[128 = 0]

[156 129 146 163 147 109 123 129  90 153 145 108 111 192 110 111 130 154
 144 110 134 167 150 115 112 119 126 179 128 128 135  95 139 124  91] => <37>.(43)
[186 143 149 158 165  86 160 132  84  99 142 103 117 187 106 127 123 134
 153 124  85 189 165 109 129 147 135 205 118 155 148  78 127 144 102] => <37>.(43)
[130 132 140 106 112 134 149 123 128 146 129 133 126  96 126 136 141 126
 103 136 114 115 107 137  92 133 133  92 138 145 126 127 126 148 150] => <32>.(48)
[132 145  94 104 119 127 203 135 111 112 146 130 144 108 110 128 144 132
 120 127 122 141 124 148 137 122 134 109 136 139 119 126 124 138 149] => <32>.(48)
[152 130 110 117 139 104 177 131 111 115 147 116 148 122 119 143 155  91
 129 137  89 145 138 150 117 126 138 131 141 147 152 110 112 151 126] => <32>.(48)
[167 134 133 144 141 100 135 125  93 103 101 112 122 177 109 119 125 135
 154 115  98 147 141  97 134 118 139 195 107 132 164  86 135 140 117] => <37>.(43)
[149 121 123 108 115 122 172 117 112 113 161 121 156  91 138 140 144 144
 114 136 109 143 122 148 159 132 142 129 131 137 135 109 107 156 132] => <32>.(50)
[183 131 140 135 130 126 192 141 111 124 127 131 129 178 129 143 130 125
 122 142 125 143 122 115 117 129 132 139 135 129 134 104 135 128 117] => <37>.(44)
[143 116 106 107 137 120 166 141 122 119 133 104 149 107 126 129 152 135
 118 121 107 148 130 155 124 126 141 102 135 154 124 109 137 148 134] => <32>.(48)
[160 127 132 147 142  95 146 123  84 157 136 135 122 167 112 114 127 110
 140 123  86 167 137 124 133 146 130 175 121 141 137  88 130 120 115] => <37>.(43)
[162 142 140 162 134 115 126 127  80 120 128 117 107 196  97  82 121 195
 161 127 125 160 157 106 123 118 128 172 114 131 144  88 131 124 110] => <37>.(43)
[161 124 151 159 142  92 130 135  90 104 131 113 113 175 113 120 123 138
 142 113 102 169 145 100 129 124 137 179 117 134 159  80 126 143 108] => <37>.(43)
[118 123 144 156 131 132 103 126 113 136 126 126 111 145 125 126 119  93
 132 129 140 117 136 124 123 134 123 139 124 125 122 111 132 138 119] => <37>.(44)
[105 102 106  99  98 144 152 133 111 143 122 136 157  89 130 141 149 130
  99 138 146 105 102 160 132 129 132  84 130 133 114 114 128 154 131] => <32>.(48)
[147 131 103 150 128 117 116 113 107 124 129 125 100 252 120 111 102 135
 134 127 142 127 139 103 116 114 135 175 116 124 136 109 146 124 125] => <37>.(43)
[152 122 159 148 139 104 128 124  97 131 126 124 115 154 115 127 120 168
 132 128  98 149 145 122 121 151 130 158 128 122 142 108 117 136  88] => <37>.(44)
[149 135 114 100 129 117 173 125 106 119 144 114 152 122 118 115 146 133
 144 126 111 151  12 149 127 124 131 107 126 149 133 111 135 152 123] => <32>.(48)
[138 132 115 111 143 140 155 135 131 125 144 119 163 113 132 140 140 125
 131 132 100 144 132 145 133 124 127 120 123 135 138 134 123 131 128] => <32>.(50)
[181 136 157 148 149  90 138 124  84 101 142 113 115 183  98 114 110 148
 146 115  91 151 141 108 124 131 118 194 114 137 147  75 164 122 113] => <37>.(43)
[127 124 133 127 124 128 126 126 116 113 127 128 135 148 112 123 117 131
 125 133 126 121 147 106 125 131 122 148 127 136 131 118 129 130 123] => <37>.(44)
[121 138 118  96 112 125 145 142 127 132 135 133 153 116 134 130 143 128
 110 176 124 125 112 165 154 128 126  99 119 138 120 125 129 141 143] => <32>.(48)
[124 128 146 162 129 115 116 130 110 124 105 131  81 155 103 124 121 134
 128 118 129 128 139 103 130 137 135 153 115 136 132 107 153 143 122] => <37>.(44)
[149 137 108 120 134 120 240 130 123 114 147 121 146 114 114 130 144 124
 129 126  94 143 122 137 126 130 138 134 119 130 139 108 127 151 145] => <32>.(48)
[175 133 156 146 141  99 152 132  98 108 145 121 130 154 111 124 135 129
 179 126  98 155 148 110 125 133 131 194 118 151 151 101 123 153 117] => <37>.(44)
[149 136 106 109 144 111 173 134 103 106 151 115 153 112 123 135 136 132
 127 131 107 147 147 157 131 124 136 127 134 142 150 101 133 165 110] => <32>.(48)
[138 121 141 167 124 118  98 132  92 130 122 126  99 181 122 105 116 146
 121 114 122 145 135 111 118 124 126 154 117 125 120  92 127 126 119] => <37>.(43)
[146 127 103  91  96 111 181 130 118 116 144 113 157  98 126 130 145 119
 124 133  93 130 115 149 126 116 131 116 131 146 146 108 120 167 136] => <32>.(50)
